Here is a tiny trained network, its code and every weight. The questions are about switching its units off for an input and a class, where a switched-off unit gives its printed mean instead of its output.

import numpy as np


def w(rows, s, z=0):
    codes = np.array(rows[::2]) - 128.0
    scale = np.full(codes.shape[1], s)
    scale[-1] = z or s
    return codes * scale


def f(y):
    return np.maximum(y, 0)


def log_softmax(a):
    a = a - a.max(-1, keepdims=True)
    return a - np.log(np.exp(a).sum(-1, keepdims=True))


def net(x, mask):
    res = np.array(x, float).reshape(1, 6) / 4 @ E
    y = f(res @ A[0][:, :-1].T + A[0][:, -1])
    res = res + np.where(mask, y, B[0][:, -1]) @ B[0][:, :-1]
    return log_softmax(res[-1] @ U[:, :-1].T + U[:, -1])


A, B = {}, {}
E = w([
[137,115,132,124,140,137],'x0',
[37,110,72,63,102,201],'x1',
[124,254,109,97,252,117],'x2',
[118,131,122,132,124,116],'x3',
[123,129,126,130,127,123],'x4',
[167,141,35,199,141,176],'x5',
],0.008)
A[0] = w([
[149,126,58,193,136,159,152],'N1',
[172,86,172,202,81,99,228],'N2',
[127,124,82,131,126,159,101],'N3',
[171,94,177,203,90,99,212],'N4',
[137,72,139,157,61,136,252],'N5',
[56,117,75,58,117,192,137],'N6',
[73,72,83,94,75,173,130],'N7',
[158,219,168,143,229,85,157],'N8',
[108,99,106,107,96,149,127],'N9',
[101,126,210,56,120,90,250],'N10',
[76,104,139,108,78,172,167],'N11',
[140,182,68,153,181,150,128],'N12',
[118,95,163,106,108,106,195],'N13',
[160,136,120,169,128,119,145],'N14',
[122,135,140,105,144,113,136],'N15',
[165,125,21,214,138,172,161],'N16',
[110,125,181,80,123,100,227],'N17',
[122,77,97,121,62,154,165],'N18',
[114,92,171,127,93,122,200],'N19',
[139,115,112,143,135,144,151],'N20',
[176,139,167,181,135,88,244],'N21',
[154,145,167,114,178,90,197],'N22',
[107,84,104,110,76,154,140],'N23',
[57,205,66,8,192,177,91],'N24',
[110,126,193,61,120,93,236],'N25',
],0.011,0.0031)
B[0] = w([
[171,163,128,135,114,202,181],'N1',
[90,92,141,197,64,163,200],'N2',
[89,145,73,128,137,172,154],'N3',
[95,91,128,201,66,155,195],'N4',
[67,103,202,164,141,201,199],'N5',
[163,55,80,48,185,177,207],'N6',
[110,163,141,55,181,159,195],'N7',
[148,236,114,79,129,35,240],'N8',
[120,149,139,94,157,138,161],'N9',
[62,81,143,101,127,43,206],'N10',
[144,109,173,99,189,113,181],'N11',
[180,164,75,197,182,122,200],'N12',
[113,117,137,174,174,111,171],'N13',
[192,125,185,138,112,121,155],'N14',
[121,131,130,98,97,117,148],'N15',
[188,184,131,124,104,234,205],'N16',
[85,100,139,129,142,71,183],'N17',
[99,160,165,80,139,166,184],'N18',
[106,116,137,187,189,128,177],'N19',
[132,138,132,120,105,143,144],'N20',
[110,188,166,191,83,89,195],'N21',
[79,179,121,107,102,91,187],'N22',
[109,151,156,84,162,144,175],'N23',
[164,27,3,111,66,123,244],'N24',
[69,90,139,112,127,59,195],'N25',
],0.028,0.012)
U = w([
[66,57,159,233,114,104,222],'0',
[92,79,176,75,233,123,74],'1',
[163,128,173,210,49,222,177],'2',
[138,189,151,63,172,236,123],'3',
[83,200,142,79,126,53,234],'4',
[140,2,72,100,101,77,94],'5',
[220,241,128,169,143,129,2],'6',
[223,93,44,144,131,191,75],'7',
],0.0056,0.00097)

Each question gives the input, the list of numbers given to net, and the class t.
The units are the neurons (one row each of A and B). Each row of codes is followed by its name. A weight is (code - 128) times the scale printed after its matrix; where a second scale follows, it is the last column's (A, B and U).
mask holds one flag per neuron, in row order. A switched-off neuron (its flag False) gives its mean, the last column of its row in B, instead of its output. The means were averaged over made-up inputs and are rounded, as every weight is.
A unit's drop is (log p(t) with every unit on - log p(t) with that unit switched off) / (log p(t) with every unit on - log p(t) with every unit switched off).
The circuit of an input: a set's keep is (log p(t) with only the set's units on - log p(t) with every unit switched off) / (log p(t) with every unit on - log p(t) with every unit switched off). Starting from the 12 units with the biggest drops (on a tie, the unit counted first), units are removed one at a time, each time the one whose removal leaves the highest keep (on an exact tie, the one counted first), for as long as the keep stays at least 0.8.
circuit, biggest first: the units of the circuit, biggest drop first
top k neurons: the k neurons with the biggest drops, biggest first
drop of u: that unit's drop, to one decimal
input [-8,7,-6,8,-1,0], class 1: circuit, biggest first	N11
input [-3,0,-2,-1,-1,-5], class 0: circuit, biggest first	N6, N8
input [1,0,2,-4,-7,7], class 6: top 2 neurons	N24, N6
input [6,0,-2,7,-1,7], class 2: top 2 neurons	N8, N6
input [-6,3,-1,0,8,0], class 1: top 2 neurons	N16, N1
input [3,3,7,-5,6,0], class 5: top 2 neurons	N24, N16
input [8,6,2,6,5,1], class 7: top 3 neurons	N24, N10, N25
input [-7,1,-2,-1,-7,-8], class 1: top 2 neurons	N24, N21
input [6,2,4,8,-7,-1], class 5: drop of N24	0.1
input [4,3,1,-8,3,-2], class 5: drop of N5	0.1
input [6,4,0,2,-2,0], class 1: drop of N2	0.1
input [1,8,2,-6,-1,0], class 5: top 3 neurons	N24, N16, N1
